Below are the code and all the weights of a small trained network. Each question names an input and a class and asks about switching units off, where a switched-off unit gives its printed mean instead of its output.

import numpy as np


def w(rows, s, z=0):
    codes = np.array(rows[::2]) - 128.0
    scale = np.full(codes.shape[1], s)
    scale[-1] = z or s
    return codes * scale


def f(y):
    return y / 2 * (1 + np.tanh(0.7978845608 * (y + 0.044715 * y**3)))


def log_softmax(a):
    a = a - a.max(-1, keepdims=True)
    return a - np.log(np.exp(a).sum(-1, keepdims=True))


def net(x, mask):
    res = np.array(x, float).reshape(1, 5) / 4 @ E
    y = f(res @ A[0][:, :-1].T + A[0][:, -1])
    res = res + np.where(mask, y, B[0][:, -1]) @ B[0][:, :-1]
    return log_softmax(res[-1] @ U[:, :-1].T + U[:, -1])


A, B = {}, {}
E = w([
[191,78,118,191],'x0',
[95,200,93,254],'x1',
[77,97,249,154],'x2',
[171,222,161,150],'x3',
[28,63,135,173],'x4',
],0.0071)
A[0] = w([
[115,207,35,195,77],'neuron 0',
[103,175,196,124,92],'neuron 1',
[114,251,83,193,4],'neuron 2',
[165,201,118,123,129],'neuron 3',
[69,59,74,148,88],'neuron 4',
[90,150,200,115,83],'neuron 5',
[120,210,96,178,35],'neuron 6',
[142,156,58,119,54],'neuron 7',
[170,170,155,125,177],'neuron 8',
[139,133,90,15,73],'neuron 9',
[60,85,83,146,149],'neuron 10',
[167,137,148,176,137],'neuron 11',
[61,65,150,135,64],'neuron 12',
[66,63,134,172,10],'neuron 13',
[47,147,214,87,100],'neuron 14',
[36,83,129,159,56],'neuron 15',
[116,114,115,150,130],'neuron 16',
[52,151,194,113,104],'neuron 17',
[178,97,155,98,187],'neuron 18',
[135,73,147,154,49],'neuron 19',
],0.013,0.0042)
B[0] = w([
[38,142,40,189,254],'neuron 0',
[161,191,130,143,167],'neuron 1',
[69,156,42,216,238],'neuron 2',
[135,165,27,148,195],'neuron 3',
[43,127,128,48,215],'neuron 4',
[166,177,158,153,171],'neuron 5',
[87,144,80,190,198],'neuron 6',
[78,201,102,115,172],'neuron 7',
[193,158,41,156,180],'neuron 8',
[166,92,103,5,226],'neuron 9',
[54,134,163,47,218],'neuron 10',
[154,87,82,222,162],'neuron 11',
[118,87,226,140,201],'neuron 12',
[86,52,142,155,188],'neuron 13',
[188,187,233,135,220],'neuron 14',
[77,71,209,125,210],'neuron 15',
[102,110,99,119,144],'neuron 16',
[147,199,234,123,199],'neuron 17',
[204,75,91,129,196],'neuron 18',
[117,62,125,124,143],'neuron 19',
],0.023,0.0069)
U = w([
[61,180,58,171,162],'0',
[49,45,189,92,112],'1',
[162,198,190,142,21],'2',
[191,42,112,70,252],'3',
[157,104,80,3,33],'4',
[198,86,101,138,156],'5',
[53,149,102,40,122],'6',
],0.0066,0.0034)

Each question gives the input, the list of numbers given to net, and the class t.
The units are the neurons (one row each of A and B). Each row of codes is followed by its name. A weight is (code - 128) times the scale printed after its matrix; where a second scale follows, it is the last column's (A, B and U).
mask holds one flag per neuron, in row order. A switched-off neuron (its flag False) gives its mean, the last column of its row in B, instead of its output. The means were averaged over made-up inputs and are rounded, as every weight is.
A unit's drop is (log p(t) with every unit on - log p(t) with that unit switched off) / (log p(t) with every unit on - log p(t) with every unit switched off).
The circuit of an input: a set's keep is (log p(t) with only the set's units on - log p(t) with every unit switched off) / (log p(t) with every unit on - log p(t) with every unit switched off). Starting from the 12 units with the biggest drops (on a tie, the unit counted first), units are removed one at a time, each time the one whose removal leaves the highest keep (on an exact tie, the one counted first), for as long as the keep stays at least 0.8.
circuit, biggest first: the units of the circuit, biggest drop first
k most important neurons: the k neurons with the biggest drops, biggest first
drop when u is switched off: that unit's drop, to one decimal
input [7,-1,0,-4,-7], class 3: circuit, biggest first -> [neuron 0; neuron 18]
input [-5,-7,-3,-1,3], class 4: circuit, biggest first -> [neuron 9]
input [1,-1,-3,-4,-5], class 3: 2 most important neurons -> [neuron 4; neuron 10]
input [4,5,4,-6,-7], class 3: circuit, biggest first -> [neuron 2; neuron 0]
input [1,2,-3,-3,2], class 1: circuit, biggest first -> [neuron 3; neuron 2]
input [5,-2,7,-5,-7], class 3: 2 most important neurons -> [neuron 2; neuron 0]
input [-5,2,6,0,4], class 2: 2 most important neurons -> [neuron 14; neuron 17]
input [-8,7,4,7,7], class 2: 2 most important neurons -> [neuron 14; neuron 17]
input [-3,-7,7,-5,-6], class 3: 2 most important neurons -> [neuron 9; neuron 18]
input [2,-6,-1,8,8], class 5: 2 most important neurons -> [neuron 10; neuron 4]
input [2,-4,-3,-4,-8], class 3: 3 most important neurons -> [neuron 18; neuron 4; neuron 10]
input [-8,6,6,-2,7], class 1: 2 most important neurons -> [neuron 15; neuron 13]
input [-7,-5,2,8,8], class 2: drop when neuron 15 is switched off -> 0.0
input [0,6,-4,-8,1], class 6: circuit, biggest first -> [neuron 10]
input [4,-4,6,7,-3], class 5: drop when neuron 11 is switched off -> 0.1
input [-1,-6,0,2,-7], class 4: drop when neuron 9 is switched off -> 0.3
